Below are the code and all the weights of a small trained network. Each question names an input and a target symbol and asks about switching units off, where a switched-off unit gives its printed mean instead of its output.

import numpy as np


def w(rows, s, z=0):
    codes = np.array(rows[::2]) - 128.0
    scale = np.full(codes.shape[1], s)
    scale[-1] = z or s
    return codes * scale


def norm(h):
    return h / np.sqrt((h * h).mean(-1, keepdims=True) + 1e-5)


def softmax(a):
    e = np.exp(a - a.max(-1, keepdims=True))
    return e / e.sum(-1, keepdims=True)


def log_softmax(a):
    a = a - a.max(-1, keepdims=True)
    return a - np.log(np.exp(a).sum(-1, keepdims=True))


def net(x, mask):
    ids = ['ΓΘΛΣΨΩαβεζπτφ'.index(c) for c in x.split()]
    T = len(ids)
    res = E[ids] + P[:T]
    u = 0
    for l in range(3):
        r = norm(res)
        for j in range(3):
            rows = slice(2 * j, 2 * j + 2)
            q, k, v = (r @ M[l][rows].T for M in (Q, K, V))
            z = softmax(np.where(np.tri(T) > 0, q @ k.T / 2**0.5, -1e9)) @ v
            o = O[l][rows]
            res = res + np.where(mask[u + j], z, o[:, -1]) @ o[:, :-1]
        u += 3
    return log_softmax(norm(res)[-1] @ U[:, :-1].T + U[:, -1])


Q, K, V, O = {}, {}, {}, {}
E = w([
[119,116,175,112,146,158,109,198],'Γ',
[106,124,108,102,96,159,142,112],'Θ',
[122,143,114,96,100,145,109,94],'Λ',
[126,128,130,64,124,140,141,132],'Σ',
[109,148,117,85,126,167,144,96],'Ψ',
[144,134,108,92,110,148,132,107],'Ω',
[123,155,125,71,130,139,114,103],'α',
[139,149,201,112,166,122,81,95],'β',
[139,140,124,82,119,137,119,136],'ε',
[137,53,180,140,107,107,135,5],'ζ',
[142,127,178,130,180,185,151,56],'π',
[137,132,111,92,113,155,132,135],'τ',
[102,151,101,103,113,165,98,128],'φ',
],0.025)
P = w([
[96,208,124,100,98,238,128,78],'0',
[154,61,72,8,111,209,72,78],'1',
[143,156,190,119,70,164,132,116],'2',
[165,84,104,60,119,189,88,81],'3',
[128,190,140,157,121,158,147,132],'4',
[48,82,60,105,140,60,87,124],'5',
[125,208,159,184,142,142,151,150],'6',
[118,65,29,97,165,151,75,122],'7',
[150,137,154,153,113,93,152,146],'8',
[199,132,119,125,146,178,92,139],'9',
[138,191,135,200,147,112,154,158],'10',
[71,60,57,125,154,88,52,105],'11',
[143,166,181,195,129,107,153,171],'12',
[143,136,147,28,126,227,85,134],'13',
],0.016)
Q[0] = w([
[126,250,191,165,59,109,188,113],'0.h0',
[191,130,141,129,118,201,131,126],'0.h0',
[62,33,67,97,207,111,83,105],'0.h1',
[15,164,152,119,108,34,154,138],'0.h1',
[201,154,155,106,131,207,158,100],'0.h2',
[137,202,183,134,47,97,180,110],'0.h2',
],0.017)
K[0] = w([
[166,26,183,252,206,130,66,138],'0.h0',
[155,175,80,182,170,133,175,178],'0.h0',
[124,189,75,17,31,118,175,113],'0.h1',
[117,48,238,73,74,170,86,133],'0.h1',
[138,155,92,186,214,82,187,153],'0.h2',
[169,56,210,222,159,71,138,61],'0.h2',
],0.013)
V[0] = w([
[146,115,110,163,132,184,206,118],'0.h0',
[86,129,128,88,49,156,97,211],'0.h0',
[85,72,209,100,247,177,141,149],'0.h1',
[100,57,115,172,97,192,189,187],'0.h1',
[16,53,133,238,85,108,109,102],'0.h2',
[95,48,150,81,189,104,232,114],'0.h2',
],0.016)
O[0] = w([
[146,103,53,185,176,95,105,131,156],'0.h0',
[83,180,110,53,103,8,190,147,190],'0.h0',
[117,153,106,37,23,227,71,96,122],'0.h1',
[246,197,57,136,112,109,61,143,72],'0.h1',
[119,143,69,205,74,183,215,143,4],'0.h2',
[114,98,59,51,167,134,165,230,32],'0.h2',
],0.016,0.012)
Q[1] = w([
[99,41,140,174,133,171,142,151],'1.h0',
[237,88,6,147,150,148,108,140],'1.h0',
[153,181,149,111,191,137,108,94],'1.h1',
[158,58,92,190,77,181,169,145],'1.h1',
[140,170,106,129,79,181,166,137],'1.h2',
[111,182,139,152,84,140,142,166],'1.h2',
],0.018)
K[1] = w([
[22,137,113,199,87,203,83,155],'1.h0',
[162,36,20,160,105,193,62,178],'1.h0',
[110,212,176,215,128,123,94,148],'1.h1',
[76,39,57,121,126,65,167,9],'1.h1',
[93,43,23,110,115,96,163,87],'1.h2',
[118,88,145,113,116,10,191,107],'1.h2',
],0.013)
V[1] = w([
[103,111,48,192,138,108,100,155],'1.h0',
[57,203,124,174,119,99,97,157],'1.h0',
[128,5,105,98,114,91,186,65],'1.h1',
[78,111,137,143,118,59,144,169],'1.h1',
[104,85,86,155,232,96,135,83],'1.h2',
[135,40,64,105,101,64,198,115],'1.h2',
],0.015)
O[1] = w([
[132,175,198,115,125,122,124,150,12],'1.h0',
[66,20,135,51,105,109,184,184,168],'1.h0',
[220,90,188,183,251,141,98,63,119],'1.h1',
[72,194,125,185,186,112,60,146,124],'1.h1',
[171,109,105,56,59,148,171,107,123],'1.h2',
[192,36,235,130,125,145,192,178,47],'1.h2',
],0.012,0.011)
Q[2] = w([
[95,88,72,71,124,71,137,74],'2.h0',
[102,98,151,46,167,136,57,50],'2.h0',
[145,80,67,101,126,72,138,1],'2.h1',
[93,120,111,171,65,104,88,210],'2.h1',
[146,153,180,126,118,146,151,146],'2.h2',
[139,85,92,104,120,164,196,152],'2.h2',
],0.016)
K[2] = w([
[171,21,133,185,82,113,132,163],'2.h0',
[145,40,27,188,149,50,91,93],'2.h0',
[105,187,244,150,53,228,64,186],'2.h1',
[185,8,21,152,48,108,196,116],'2.h1',
[35,132,148,109,81,137,138,131],'2.h2',
[196,174,136,125,104,160,150,135],'2.h2',
],0.014)
V[2] = w([
[97,237,157,1,160,193,146,69],'2.h0',
[121,108,143,102,116,59,36,79],'2.h0',
[128,203,140,102,73,131,83,46],'2.h1',
[73,127,214,113,99,178,105,113],'2.h1',
[62,124,112,114,206,90,91,73],'2.h2',
[138,232,241,166,173,211,115,82],'2.h2',
],0.0092)
O[2] = w([
[128,147,245,188,162,112,144,205,162],'2.h0',
[167,139,60,184,96,231,126,153,254],'2.h0',
[186,57,138,123,90,116,157,131,217],'2.h1',
[170,138,117,46,101,197,221,89,181],'2.h1',
[131,171,89,206,140,197,170,191,247],'2.h2',
[157,138,86,73,49,67,67,188,98],'2.h2',
],0.011,0.014)
U = w([
[14,211,100,164,88,138,124,185,94],'Γ',
[252,207,110,163,136,48,168,185,164],'Θ',
[137,33,139,162,165,101,254,146,136],'Λ',
[114,145,114,55,190,139,107,174,120],'Σ',
[114,93,29,159,120,198,43,117,86],'Ψ',
[222,30,135,191,117,120,134,184,225],'Ω',
[39,52,183,110,97,193,118,111,80],'α',
[102,220,76,73,191,190,224,91,2],'β',
[94,154,168,100,154,117,95,75,75],'ε',
[147,134,171,103,119,84,112,119,155],'ζ',
[173,146,111,92,32,98,138,165,217],'π',
[193,135,123,146,129,65,66,99,132],'τ',
[122,163,149,231,28,101,134,29,56],'φ',
],0.011,0.0082)

Each question gives the input, a string of symbols that net reads in full, and the target symbol t.
The units are the heads (2 rows each of Q, K, V and O). Each row of codes is followed by its name. A weight is (code - 128) times the scale printed after its matrix; where a second scale follows, it is the last column's (O and U).
mask holds one flag per head, layer by layer. A switched-off head (its flag False) gives its mean, the last column of its rows in O, instead of its output. The means were averaged over made-up inputs and are rounded, as every weight is.
A unit's drop is (log p(t) with every unit on - log p(t) with that unit switched off) / (log p(t) with every unit on - log p(t) with every unit switched off).
The circuit of an input: a set's keep is (log p(t) with only the set's units on - log p(t) with every unit switched off) / (log p(t) with every unit on - log p(t) with every unit switched off). Starting from all 9 units, units are removed one at a time, each time the one whose removal leaves the highest keep (on an exact tie, the one counted first), for as long as the keep stays at least 0.8.
units of the circuit, in order: the units of the circuit, biggest drop first
most important unit: the unit with the biggest drop
heads that matter: for each layer, one digit per head in row order, 1 if its drop is at least 0.15 and else 0, layers parted by /
drop of u: that unit's drop, to one decimal
input β Λ Σ Θ, target β: units of the circuit, in order	(0.h1; 0.h0; 1.h2; 2.h1)
input α φ Λ ε, target α: units of the circuit, in order	(0.h1)
input Λ Λ Λ Λ φ, target φ: heads that matter	001 / 001 / 000
input Θ Γ Θ Θ τ Λ Θ Λ Λ Λ Γ Γ Σ φ, target Γ: heads that matter	000 / 011 / 000
input Γ Θ Λ Λ Θ τ Ω Λ Ω Λ Λ Λ Σ, target π: heads that matter	010 / 000 / 000
input Ω Λ Λ Θ φ α Λ Λ, target φ: heads that matter	001 / 000 / 000
input φ Γ τ Λ Ψ ε ζ Θ φ, target Ω: heads that matter	001 / 000 / 000
input Λ φ τ Λ Λ φ Λ φ, target Λ: heads that matter	010 / 000 / 000
input Λ Γ Λ, target π: units of the circuit, in order	(0.h1; 0.h0)
input τ τ Ψ Γ Θ Θ Θ Λ Ψ π, target Θ: heads that matter	010 / 000 / 000
input Λ φ α Θ Σ, target Σ: heads that matter	001 / 000 / 000
input Θ φ Λ Λ ε α ε Ω Λ Θ Λ ζ ε, target Ω: units of the circuit, in order	(0.h2; 0.h0; 1.h2)
input Γ α Λ φ π ε, target Λ: heads that matter	011 / 000 / 000
input Λ Λ β α Λ Λ, target β: most important unit	2.h1
input Λ Ω Λ π Ψ Ω π, target Ψ: heads that matter	110 / 000 / 000
input π Λ π Θ Θ Θ Λ Ψ, target Θ: heads that matter	010 / 000 / 000
input Θ φ Θ Λ τ Λ Ψ τ α Ψ α τ β, target α: heads that matter	010 / 000 / 000
input φ φ π ε Ψ, target Ψ: heads that matter	100 / 000 / 000
input π Λ φ Λ Θ φ Θ π Λ Ψ Θ Λ φ, target Ψ: units of the circuit, in order	(0.h0; 0.h1)
input Θ φ Θ φ Λ Γ Λ Θ π Λ Γ Γ Λ Θ, target Γ: units of the circuit, in order	(1.h1)
input Λ φ Σ, target Σ: heads that matter	001 / 010 / 000
input Θ Λ Θ τ, target Θ: drop of 0.h1	0.4
input α Λ Λ Ψ π Θ Θ φ Λ ε, target Θ: drop of 2.h0	0.0
input Σ Γ Λ, target π: drop of 2.h1	0.0
input Σ Λ Γ Ω Θ Λ Λ Θ Θ Γ Σ β, target Θ: drop of 0.h1	0.7
